[[-1.20 -4.27 -1.37 -0.39]
 [-1.06 -1.57 -0.43  0.37]
 [-0.78  0.79  0.51  0.84]
 [-1.19 -3.87 -1.18  0.04]
 [-0.66  3.33  1.27  0.95]
 [-0.87 -6.23 -1.54 -0.29]
 [-0.57 -2.77 -0.32  0.07]
 [-0.66 -2.68 -0.41 -0.11]]
->
[[-1.20 -1.06 -0.78 -1.19 -0.66 -0.87 -0.57 -0.66]
 [-4.27 -1.57  0.79 -3.87  3.33 -6.23 -2.77 -2.68]
 [-1.37 -0.43  0.51 -1.18  1.27 -1.54 -0.32 -0.41]
 [-0.39  0.37  0.84  0.04  0.95 -0.29  0.07 -0.11]]

[[-0.60  3.02 -0.70 -0.45 -5.09 -0.36 -1.66  0.42 -0.49 -0.82 -0.47 -1.61
  -2.32 -4.93 -1.06]
 [ 1.02 -0.12 -1.01 -0.06 -0.77 -0.24 -2.61  1.45  2.13 -2.17 -0.12  1.75
  -2.17 -1.67 -1.63]
 [ 0.80  2.72  2.80 -0.84 -0.23  1.77  4.00  0.00  2.37  0.38  2.78  3.24
  -0.32 -1.09  3.06]
 [-0.44 -1.13 -0.29  2.37  2.17 -0.42  0.40 -0.60 -1.99  0.65 -0.65 -1.68
   4.90  2.73 -1.74]
 [ 0.72  2.35  3.24  5.48  1.50 -0.87  5.45 -1.89 -0.77  1.77 -0.34  0.70
   7.12  0.96 -1.78]
 [-0.79 -0.41  2.31 -0.95  1.73  0.13  4.68 -2.39 -1.61  3.52  0.05 -0.68
   0.20  2.48  3.92]]
->
[[-0.60  1.02  0.80 -0.44  0.72 -0.79]
 [ 3.02 -0.12  2.72 -1.13  2.35 -0.41]
 [-0.70 -1.01  2.80 -0.29  3.24  2.31]
 [-0.45 -0.06 -0.84  2.37  5.48 -0.95]
 [-5.09 -0.77 -0.23  2.17  1.50  1.73]
 [-0.36 -0.24  1.77 -0.42 -0.87  0.13]
 [-1.66 -2.61  4.00  0.40  5.45  4.68]
 [ 0.42  1.45  0.00 -0.60 -1.89 -2.39]
 [-0.49  2.13  2.37 -1.99 -0.77 -1.61]
 [-0.82 -2.17  0.38  0.65  1.77  3.52]
 [-0.47 -0.12  2.78 -0.65 -0.34  0.05]
 [-1.61  1.75  3.24 -1.68  0.70 -0.68]
 [-2.32 -2.17 -0.32  4.90  7.12  0.20]
 [-4.93 -1.67 -1.09  2.73  0.96  2.48]
 [-1.06 -1.63  3.06 -1.74 -1.78  3.92]]

[[ 3.89  3.75  1.70 -3.10  3.80 -1.72  0.25  6.57  2.48]
 [ 1.50  2.82  1.15 -2.56  2.96 -1.00  1.32  4.60  0.47]
 [-1.62 -2.71 -0.54  4.33 -2.86  2.49 -0.20 -5.25 -0.23]
 [ 2.11  0.78  0.59 -0.04  0.69 -0.31 -0.79  1.51  1.88]
 [-1.94  3.79  1.17 -4.07  4.31 -0.49  4.95  5.30 -3.27]]
->
[[ 3.89  1.50 -1.62  2.11 -1.94]
 [ 3.75  2.82 -2.71  0.78  3.79]
 [ 1.70  1.15 -0.54  0.59  1.17]
 [-3.10 -2.56  4.33 -0.04 -4.07]
 [ 3.80  2.96 -2.86  0.69  4.31]
 [-1.72 -1.00  2.49 -0.31 -0.49]
 [ 0.25  1.32 -0.20 -0.79  4.95]
 [ 6.57  4.60 -5.25  1.51  5.30]
 [ 2.48  0.47 -0.23  1.88 -3.27]]

[[ 0.35  1.73  3.34 -0.54 -3.48 -2.03 -1.87]
 [ 1.19 -0.63  2.86  0.96 -2.77  1.13 -2.45]
 [ 1.43  0.94  4.15 -1.96 -5.33  0.10 -0.79]
 [ 0.65 -2.19  3.58  0.49 -5.89  3.84 -0.82]
 [ 1.09  2.68  3.67 -5.11 -8.62  0.01 -1.01]
 [-1.18 -1.62 -0.91 -0.06 -4.46 -2.53 -2.60]
 [-1.69  5.64  1.11 -3.22 -3.52 -4.82 -0.36]
 [-0.85  1.51  1.24 -1.26 -5.47  0.75  1.68]]
->
[[ 0.35  1.19  1.43  0.65  1.09 -1.18 -1.69 -0.85]
 [ 1.73 -0.63  0.94 -2.19  2.68 -1.62  5.64  1.51]
 [ 3.34  2.86  4.15  3.58  3.67 -0.91  1.11  1.24]
 [-0.54  0.96 -1.96  0.49 -5.11 -0.06 -3.22 -1.26]
 [-3.48 -2.77 -5.33 -5.89 -8.62 -4.46 -3.52 -5.47]
 [-2.03  1.13  0.10  3.84  0.01 -2.53 -4.82  0.75]
 [-1.87 -2.45 -0.79 -0.82 -1.01 -2.60 -0.36  1.68]]

[[-1.60  1.47  2.83  2.58  0.26 -1.88  1.82  7.31  4.89  1.74 -0.69 -1.50]
 [ 1.09 -1.42  2.39  7.48 -0.58  0.00  0.86  2.33  0.40 -2.19 -4.78 -4.41]
 [ 0.98 -4.06 -2.19  4.01 -1.53  8.24 -1.47  1.18 -4.04 -2.23 -0.97 -2.07]
 [-4.09  3.95  0.93  1.11  0.64 -2.40  4.40  1.56  2.01 -1.47 -1.06 -0.77]
 [ 2.38  0.91  5.01  1.07  3.11 -1.01  0.56  2.72  3.27  0.41 -7.76 -3.05]]
->
[[-1.60  1.09  0.98 -4.09  2.38]
 [ 1.47 -1.42 -4.06  3.95  0.91]
 [ 2.83  2.39 -2.19  0.93  5.01]
 [ 2.58  7.48  4.01  1.11  1.07]
 [ 0.26 -0.58 -1.53  0.64  3.11]
 [-1.88  0.00  8.24 -2.40 -1.01]
 [ 1.82  0.86 -1.47  4.40  0.56]
 [ 7.31  2.33  1.18  1.56  2.72]
 [ 4.89  0.40 -4.04  2.01  3.27]
 [ 1.74 -2.19 -2.23 -1.47  0.41]
 [-0.69 -4.78 -0.97 -1.06 -7.76]
 [-1.50 -4.41 -2.07 -0.77 -3.05]]

[[ 1.99 -5.30]
 [ 1.30 -5.82]
 [ 2.49 -7.44]
 [-3.40  8.53]
 [ 1.67 -6.75]
 [ 2.72 -2.86]]
->
[[ 1.99  1.30  2.49 -3.40  1.67  2.72]
 [-5.30 -5.82 -7.44  8.53 -6.75 -2.86]]

[[ 4.17 -4.57 -0.49  3.44 -5.35  1.67  5.63 -1.76 -3.84 -4.36 -6.14]
 [ 5.53 -5.47 -3.33  0.64 -5.47 -1.98  6.31  2.25 -1.95 -2.81 -6.36]]
->
[[ 4.17  5.53]
 [-4.57 -5.47]
 [-0.49 -3.33]
 [ 3.44  0.64]
 [-5.35 -5.47]
 [ 1.67 -1.98]
 [ 5.63  6.31]
 [-1.76  2.25]
 [-3.84 -1.95]
 [-4.36 -2.81]
 [-6.14 -6.36]]
